Below is a small trained network, with its code and all its weights. Each question gives an input and a class and asks what happens when units are switched off, that is, made to give their printed mean instead of their output.

import numpy as np


def w(rows, s, z=0):
    codes = np.array(rows[::2]) - 128.0
    scale = np.full(codes.shape[1], s)
    scale[-1] = z or s
    return codes * scale


def f(y):
    return y / 2 * (1 + np.tanh(0.7978845608 * (y + 0.044715 * y**3)))


def log_softmax(a):
    a = a - a.max(-1, keepdims=True)
    return a - np.log(np.exp(a).sum(-1, keepdims=True))


def net(x, mask):
    res = np.array(x, float).reshape(1, 7) / 4 @ E
    y = f(res @ A[0][:, :-1].T + A[0][:, -1])
    res = res + np.where(mask, y, B[0][:, -1]) @ B[0][:, :-1]
    return log_softmax(res[-1] @ U[:, :-1].T + U[:, -1])


A, B = {}, {}
E = w([
[139,139,123,130,123,131,137,126,127],'x0',
[72,192,92,140,9,86,71,132,204],'x1',
[126,134,123,133,129,131,130,134,126],'x2',
[171,137,135,74,133,36,152,245,130],'x3',
[125,136,136,135,143,113,129,116,138],'x4',
[118,124,129,122,134,121,112,125,116],'x5',
[254,134,172,195,147,138,30,153,146],'x6',
],0.013)
A[0] = w([
[116,134,98,161,141,201,102,35,140,254],'N0',
[121,97,128,176,103,191,105,74,154,191],'N1',
[78,138,135,140,158,91,190,124,126,232],'N2',
[182,126,150,133,204,136,122,161,117,140],'N3',
[136,159,111,164,36,92,57,136,186,103],'N4',
[103,179,86,107,35,119,129,125,167,133],'N5',
[83,46,141,82,198,146,255,104,86,213],'N6',
[237,144,179,174,117,141,22,136,155,159],'N7',
[143,125,120,114,135,13,154,242,102,163],'N8',
[218,105,158,149,194,166,128,113,85,183],'N9',
[103,147,130,121,149,191,150,150,129,207],'N10',
[165,138,130,48,133,43,158,249,142,173],'N11',
[36,147,111,99,45,110,124,117,178,188],'N12',
[87,173,95,86,51,92,104,89,185,140],'N13',
[197,99,176,170,175,146,124,135,107,134],'N14',
],0.01,0.009)
B[0] = w([
[62,131,104,188,131,236,101,91,83,217],'N0',
[59,105,137,204,151,175,95,108,109,191],'N1',
[140,138,89,71,63,153,183,102,96,186],'N2',
[190,87,85,92,187,135,140,158,164,189],'N3',
[108,209,180,209,85,68,22,165,129,218],'N4',
[64,138,112,136,125,57,113,128,158,199],'N5',
[222,199,142,90,75,141,170,58,21,247],'N6',
[144,108,219,246,185,138,20,198,127,252],'N7',
[160,152,173,72,146,2,168,177,158,235],'N8',
[102,40,111,55,176,220,119,128,149,220],'N9',
[138,119,119,133,125,168,192,60,116,162],'N10',
[155,153,169,20,136,58,185,197,179,249],'N11',
[55,142,69,159,65,88,143,111,162,217],'N12',
[68,98,86,147,117,83,113,119,183,206],'N13',
[139,68,103,101,215,145,126,149,179,195],'N14',
],0.0092,0.02)
U = w([
[137,144,95,123,81,206,188,42,1,255],'0',
[43,95,14,175,65,103,153,30,153,175],'1',
[99,20,140,132,202,216,117,104,129,160],'2',
[63,142,184,221,119,132,56,131,114,97],'3',
[203,181,156,39,105,79,228,105,61,98],'4',
[40,178,102,64,85,47,198,152,194,87],'5',
[167,22,131,73,201,104,153,218,173,108],'6',
[154,171,216,174,126,24,92,190,169,50],'7',
],0.0083,0.0031)

Each question gives the input, the list of numbers given to net, and the class t.
The units are the neurons (one row each of A and B). Each row of codes is followed by its name. A weight is (code - 128) times the scale printed after its matrix; where a second scale follows, it is the last column's (A, B and U).
mask holds one flag per neuron, in row order. A switched-off neuron (its flag False) gives its mean, the last column of its row in B, instead of its output. The means were averaged over made-up inputs and are rounded, as every weight is.
A unit's drop is (log p(t) with every unit on - log p(t) with that unit switched off) / (log p(t) with every unit on - log p(t) with every unit switched off).
The circuit of an input: a set's keep is (log p(t) with only the set's units on - log p(t) with every unit switched off) / (log p(t) with every unit on - log p(t) with every unit switched off). Starting from the 12 units with the biggest drops (on a tie, the unit counted first), units are removed one at a time, each time the one whose removal leaves the highest keep (on an exact tie, the one counted first), for as long as the keep stays at least 0.8.
units of the circuit, in order: the units of the circuit, biggest drop first
k most important neurons: the k neurons with the biggest drops, biggest first
drop of u: that unit's drop, to one decimal
input [1,-7,-1,-8,5,-4,-2], class 0: units of the circuit, in order -> (N6)
input [-5,4,2,0,2,6,0], class 1: units of the circuit, in order -> (N7; N11)
input [-8,-5,-3,0,-2,-3,4], class 2: units of the circuit, in order -> (N11; N9)
input [-1,3,8,-1,6,8,0], class 1: 2 most important neurons -> (N7; N11)
input [-4,-6,-3,0,1,7,6], class 2: 2 most important neurons -> (N11; N8)
input [2,1,6,-5,-4,-1,-7], class 1: 2 most important neurons -> (N12; N13)
input [-1,-4,-7,1,6,3,2], class 6: 2 most important neurons -> (N0; N1)
input [5,6,2,1,8,-7,0], class 5: 2 most important neurons -> (N7; N12)
input [3,-7,-2,0,-3,8,4], class 2: 2 most important neurons -> (N11; N8)
input [-2,-8,-7,2,-7,-1,0], class 4: 2 most important neurons -> (N6; N7)
input [-4,0,-8,0,8,-2,1], class 2: 2 most important neurons -> (N4; N6)
input [-4,3,-8,0,-2,1,3], class 3: 2 most important neurons -> (N11; N8)
input [-5,4,-8,-3,1,3,-5], class 1: drop of N2 -> 0.0
input [-5,-7,8,7,-1,3,-1], class 4: units of the circuit, in order -> (N6)
input [-2,0,-8,-7,-3,-3,3], class 2: drop of N4 -> 0.3
input [1,-5,3,-2,2,-6,-1], class 0: drop of N6 -> 0.1
